Group and class of each row:
[  2.5   9.5  22.0  -0.6  -0.8  12.2  -0.1   4.4  -4.2  -0.3  -6.4  -0.6
  23.4 -10.8 -10.3   0.6  -0.7 -14.5  -2.3  -2.9  40.1   8.4   3.1  -7.1
  -4.0  15.6   1.2 -39.6   5.3   4.9] | S > <43>
[  4.3  25.6  16.3 -17.2  -5.3   0.7  -4.3  20.3   1.5  -5.7  21.1  -1.8
  -0.1 -18.1   1.7  -1.8   8.2  -3.4  -8.1   9.9  12.5 -33.2   0.5  -8.8
   4.3  16.9  18.0 -33.3   5.4   3.4] | R > <35>
[  7.1  26.8  39.7  -9.9   0.8   5.5  -0.1  10.0  -4.8  -3.8  14.3  -1.5
  51.3 -30.3  -8.2  -7.2   4.4   3.7  -8.0  -8.4  32.4  44.5   4.7 -13.8
   4.8  22.7  21.6 -62.8   8.9  -1.0] | U > <30>
[  1.7  10.3  16.9 -14.3  -5.5  -4.7  -5.0  23.6   0.9  -9.2  21.2  -1.4
   9.7 -11.8  -0.9  -1.6   4.0   1.6 -11.3   8.0   3.0 -16.0   5.2  -7.8
   4.3  12.8  18.7 -25.4   4.9   1.9] | R > <46>
[  5.5  18.9  45.0 -12.4  -4.2   6.8  -3.0  35.4  -0.4  -3.4  11.7  -8.1
  12.7 -22.0 -12.0  -5.5   7.1  -9.7  -4.4   2.2  49.8  -0.4   3.5 -14.0
  -7.7  32.0  18.1 -62.8   8.1  11.8] | S > <26>
[ -0.3   6.3  16.6   1.9  -5.9   3.4   2.8  18.2  -2.6   6.3   1.8  -7.8
  -4.8  -9.2 -10.1  -1.3   2.9  -9.6  -5.8  10.7  12.0   5.9   1.0  -6.6
  -5.8   7.7  -0.1 -11.0   9.5   5.7] | U > <33>
[  4.7  26.9  23.2 -16.5  -2.3   1.4  -4.9   9.8   1.0  -5.6  22.1  -2.1
  20.2 -23.7   0.5  -1.8   6.8  -0.6  -8.8   3.6   9.3 -17.4  -2.5 -10.5
   7.8  14.3  16.2 -42.8   1.6   1.3] | R > <35>
[  2.5  10.6  19.9  -0.6  -3.6   2.9   3.5  13.8  -5.1  -0.2   4.2  -1.2
  22.0 -17.1 -10.2  -1.8   1.5 -10.4  -9.9   1.0  22.8  26.7   2.6  -7.5
  -0.1  10.6   5.2 -33.8   9.0   1.3] | U > <30>
[  4.2  16.3  23.0  -6.1   0.3  11.1  -1.7 -11.7  -3.9  -2.2   2.8  -0.8
  42.9 -16.9  -7.8  -1.3   0.2  -6.1  -5.7  -7.5  21.4  20.3   0.6  -7.0
   4.0  10.1  -0.9 -42.0   2.7   0.5] | S > <43>
[ -3.6   5.0  17.9   0.8  -3.3   4.4   3.3   3.6  -4.3   1.0   4.5   1.0
  27.8 -12.1 -10.6  -4.8  -1.2  -8.6  -9.0   1.7   0.0  26.9  -1.6  -6.9
   2.6   1.1  -4.0 -20.1   4.4  -2.7] | U > <30>
[  1.8  15.9  32.0  -3.7 -10.9   1.1   3.4  50.0  -2.4   6.2   6.2 -14.1
 -33.5 -15.3 -14.4  -0.2  10.7 -18.0  -7.8  23.6  27.2 -18.6   1.5 -12.8
 -14.6  23.7  10.5 -24.6  15.8  13.0] | U > <33>
[  3.8  22.8  26.2 -14.5  -4.5   5.1 -11.0  10.2   2.4  -7.6  19.6  -1.7
  21.2 -15.0  -3.4  -1.0   3.5  -4.2  -9.6   3.0   1.4 -30.2   0.7 -10.7
   4.0  14.5  11.7 -31.3  -1.2   7.0] | R > <35>
[  0.8   5.0  31.1  -1.8  -1.7  10.5  -1.1  11.7  -2.2  -2.7   5.8  -5.1
  20.1  -9.9 -14.1  -2.8   1.6 -11.2  -4.4  -0.7  19.5  10.1   1.4  -8.5
  -3.6  13.4  -1.5 -33.0   3.1   6.5] | S > <26>
[  2.5  13.1  21.5 -12.1  -2.5   3.5  -9.3   7.7   3.5  -6.3  14.0  -3.6
   6.0  -6.4  -2.5  -2.3   3.8  -5.9  -4.0   3.2  -8.1 -37.9  -2.7  -5.9
   2.8   9.8   6.5 -15.2  -2.1   7.0] | R > <42>
[ -1.0   2.0   4.6  -8.7  -5.6  -1.7  -5.6  12.2   1.4  -3.8  10.2  -2.0
   1.9  -2.0  -3.2   1.2   1.2  -3.0  -9.1  11.5 -20.9 -23.5   1.3  -2.5
   2.1   3.5   7.6   3.5   0.8   3.7] | R > <46>

Group and class of each row:
[  1.1 -15.6  50.7 -12.4   5.0 -10.8  -7.9 -25.6   6.9 -22.4 -11.1  -8.3
 -13.6  -0.8  -2.0   0.2  22.3 -12.6 -14.9  10.3  -1.7  11.1  21.4  -2.6
  -2.4  -4.6 -16.9   7.5  27.4   9.0] | todo > bedun
[ -6.2   5.0  48.1 -17.1  -1.1 -38.4 -11.3 -34.5 -13.2   0.0   3.6   0.4
  -7.0   5.9  -2.9 -15.6  55.2   3.2  -7.3   0.8 -12.8  13.3  47.1 -11.1
  -7.3  -2.4 -17.0  -1.2  50.7 -43.6] | todo > magu
[ -8.0   6.7  50.5 -38.0  -5.7  11.4 -10.4 -38.5  -6.1 -23.6  20.8   3.6
  21.9  -4.0  -1.9  -3.1 -12.7   2.4 -15.9 -13.4 -11.9   0.4  28.0  -3.6
  -1.8  -9.0  -4.7   2.2  36.8  -0.4] | bada > toguf
[  0.9 -21.3  60.8 -22.4   6.7 -20.3  -3.4 -37.0 -12.7 -10.9   5.8   0.4
  16.1   5.2   2.8  -2.7  45.5   0.4  -0.8   9.6  -5.1   1.9  23.1 -18.7
  -5.4  -5.1 -17.7  -1.8  46.7  -1.5] | todo > magu
[ -6.3 -25.3  25.0  -8.6  -1.9 -24.9  -8.1 -45.3  -2.1   1.0  -4.2  -1.8
 -20.3   2.1   4.0  -0.7  46.2  -3.2  13.6   9.3  -9.0   4.5  15.4 -10.7
  -0.6  13.1  -2.0  -4.5  33.8 -20.2] | todo > magu
[ -4.5   4.2  78.1 -10.2   1.5  11.8  10.7 -44.8  16.0  -7.3   0.3   4.9
  13.1  21.9   1.1   8.4   7.2  -5.9 -11.4  -9.2   1.5   2.9  21.1  -5.8
  -5.9   6.7  -2.3  20.8  40.4  23.9] | bada > Kufi
[ -7.3 -17.4  19.4   7.3  -7.0 -21.8  -5.4 -32.5   9.0   2.7   9.1   3.8
  -0.5  18.6   3.2   4.7  12.6  -6.3  -9.0  18.3 -10.9  13.5   5.8 -13.0
 -16.2 -19.6 -17.0 -14.2  22.6   7.8] | todo > bedun
[ -3.6  18.6  44.8   2.3   3.9  17.5  -8.3 -10.6  26.1 -14.4   1.6  -9.6
   6.8   7.7  -5.7  32.6 -10.0  -1.3  -3.4 -17.8  12.0  -3.3  21.4  -4.5
  -9.8  -0.2   7.2  -4.1   4.7  -0.8] | bada > Kufi
[ -0.4 -10.8  55.1   5.4   6.7 -21.5  19.5 -68.4 -11.5  -3.5  -2.5  12.5
   8.9   7.9  -4.4   1.0  29.6  -6.5   1.2  -0.5  -0.1   5.1  24.2 -15.3
  -6.7  -4.2 -18.9   7.7  54.3  -0.5] | todo > magu
[ -6.8  25.8  75.6 -16.5  -4.9  -2.4  -6.4 -56.6  22.4 -13.1  -4.6  -4.3
  12.3  40.5  -4.8  17.0 -23.2 -24.3 -24.1 -10.4 -15.3   8.1  20.1 -14.0
 -18.8   7.7  -7.6  -0.7  44.1  22.1] | bada > toguf
[ -0.1   4.8  43.9 -25.0  -6.3  10.2 -24.9 -13.3   1.1  -7.0   0.7   9.1
  -2.0   3.3   5.3   9.3   4.3  -5.5 -28.8 -13.6  -6.4   2.0  31.3  -9.5
 -15.3  -1.9  -3.8  -2.5  28.2  -6.4] | bada > toguf
[  4.6   0.7  -0.6 -15.0   2.8 -19.1  -6.8 -34.5  18.3   5.8  -4.3   3.6
   2.3  -1.5  13.2  -7.8  16.0  -4.7  25.2  24.8  -8.3  -7.2  23.1  -8.7
  -4.1  -6.1  -9.8  11.1  28.1 -16.3] | todo > magu
[ -8.9   2.7  55.1  -4.6   4.3   3.0  -7.4 -41.8  25.9   6.9  -7.0   3.7
  11.0  22.6   1.5  14.1  -7.8 -34.4   3.5 -12.6  18.8  -1.5  24.8 -10.8
 -22.0   1.0 -12.3   9.1  21.6   7.9] | bada > Kufi
[  1.7   9.1  25.1  -9.4   3.4  -6.0 -18.0   4.2   6.1 -14.1  -6.2 -11.7
 -17.6  17.3  -2.5  19.2  14.4 -32.3 -23.3  -2.3  -8.8   4.8  39.4  -8.6
 -12.6   4.0  17.0   0.3   7.7  31.8] | bada > Kufi
[ -4.7 -16.8  36.6 -14.9   2.4 -11.7  -5.8 -27.5  -1.4  -2.6   2.7  28.5
  -4.4   4.1  -0.9  -1.4  32.0   0.6  -7.9  -6.5  -3.2  10.8  17.2  -7.0
 -20.3   4.7   0.1  -5.9  34.0  -3.1] | todo > magu
[ -4.6  10.3  40.7 -16.0 -10.1   5.7  -6.7 -26.8  -6.8  -6.2   2.3  -6.5
   6.9   5.4  -7.4   5.6  -5.2   3.3 -28.5   9.9   7.9   1.4  24.8   2.5
  -4.8  -1.5  30.7   0.4  36.9  23.1] | bada > Kufi
[ -2.2  -3.7  12.5  -4.8   1.1 -24.8 -21.4 -26.5  14.7  -4.8 -23.4 -17.7
  -8.9  12.1  -3.7   5.5  21.8  -4.2  -3.1  10.4  -3.7  14.9  10.2 -18.3
   5.5   4.7  -9.6   0.3  29.9  14.8] | todo > magu
[  7.6 -31.6  33.6 -14.2  -6.6 -14.0 -21.6  -5.8 -15.6   1.3  -1.4 -15.5
 -10.1   4.5   7.7  -7.1  52.3  -3.1 -16.9  10.9  -1.2   8.5   4.4  -3.3
 -18.3  -2.8  -6.2  11.2  41.2  -3.9] | todo > magu
[-11.1  -7.6  28.8   6.9   0.7 -18.4 -18.8   4.8  -1.8   7.9   8.8  -3.9
   7.3  20.6 -10.0  -2.1  -2.2  -8.3  -2.9  15.0  -4.6   4.4  12.3  -9.5
   5.0  -6.5 -14.7   3.3  24.2  -5.7] | todo > bedun
[  0.6   6.7  77.1 -15.6   8.8 -16.4 -13.6 -63.9  26.7   0.1   7.8  -0.3
  28.7   5.6  -5.6  14.1 -24.5 -28.8 -89.3 -16.3   1.4   1.9  -2.0 -11.9
 -11.4  -6.5 -22.7   2.6  32.4   3.7] | bada > toguf
[ -1.9  13.1  14.5  -7.0   1.5  10.8 -15.4  -2.9   2.5 -15.1  -3.0  -2.9
 -27.7   2.8  12.8  -5.0  -4.6  -4.6 -14.8   5.2   2.8  -2.8  22.9   2.3
  -9.1  -2.1   3.3   0.6  30.7   3.7] | bada > Kufi
[ -4.1  12.6  44.9 -13.1  -1.6  16.5  -5.5 -29.1  15.0  -8.8   0.9 -22.0
   1.4  -5.3  -2.5  -9.8 -12.6   0.7 -21.9   3.7  -3.4   5.3  31.8  -9.3
  29.8  -6.7 -17.6   2.1  30.7   5.7] | bada > toguf
[ 17.0 -56.2  19.2 -16.1   7.7  -3.3  -0.7  -6.0  -5.2  -6.1  -6.6  -5.5
  -0.1  -5.0  -7.5  -9.9  31.4  -2.6   5.7   6.6   1.0   3.4  27.9  -7.6
  -7.5 -12.5  -9.1  11.8   8.5  -7.8] | todo > magu
[  3.9 -18.4  31.6 -13.2   8.8 -30.8  -2.8 -10.4   3.1   7.4  -6.8  -5.8
 -13.6   8.9  -4.5  -6.2  37.4  -2.0  -3.1  11.4   3.0  -2.1  -5.5 -12.1
   5.5 -11.0  -4.1   5.2   1.2   6.2] | todo > bedun
[-10.6  14.3  15.8 -23.9 -12.6  14.6  -9.3  -9.6   5.4 -19.4  -7.0  -2.4
 -10.5  -0.4   7.9  -1.2 -18.6  -2.5 -12.9 -15.6 -11.4  -7.1   7.1  -7.4
 -10.9   7.6   7.5 -11.3  15.7  -8.3] | bada > toguf
[  0.6 -26.0  13.3  -3.5   0.1 -22.5  -3.2 -27.1   0.4  -3.4  -1.5  -0.2
   0.9   5.3  -2.6 -11.2  28.6  -1.3  -6.1  12.6   1.9  -1.5  25.4  -8.4
   1.0  -7.2  -5.6  -8.7  17.7 -11.4] | todo > magu
[ -3.6 -21.8  89.3 -30.2   7.5  13.8  -7.4 -31.5 -13.1   4.2  17.4   3.5
  19.5   7.6 -20.9  -7.2  31.0   5.8  -0.2  -0.8 -10.6   9.6  45.5   3.1
   5.1 -16.0 -22.5  13.3  57.5  -3.9] | todo > bedun
[ 30.5 -26.1  53.1 -11.1  -4.1 -22.5  -7.7 -15.4  -2.8   0.2   1.6   0.8
   1.0  14.6   0.6   1.6  71.1  -8.2 -14.9   5.6  -2.9  16.8  24.4 -47.3
   1.0 -15.5  -2.0   0.0  40.5  -7.4] | todo > magu
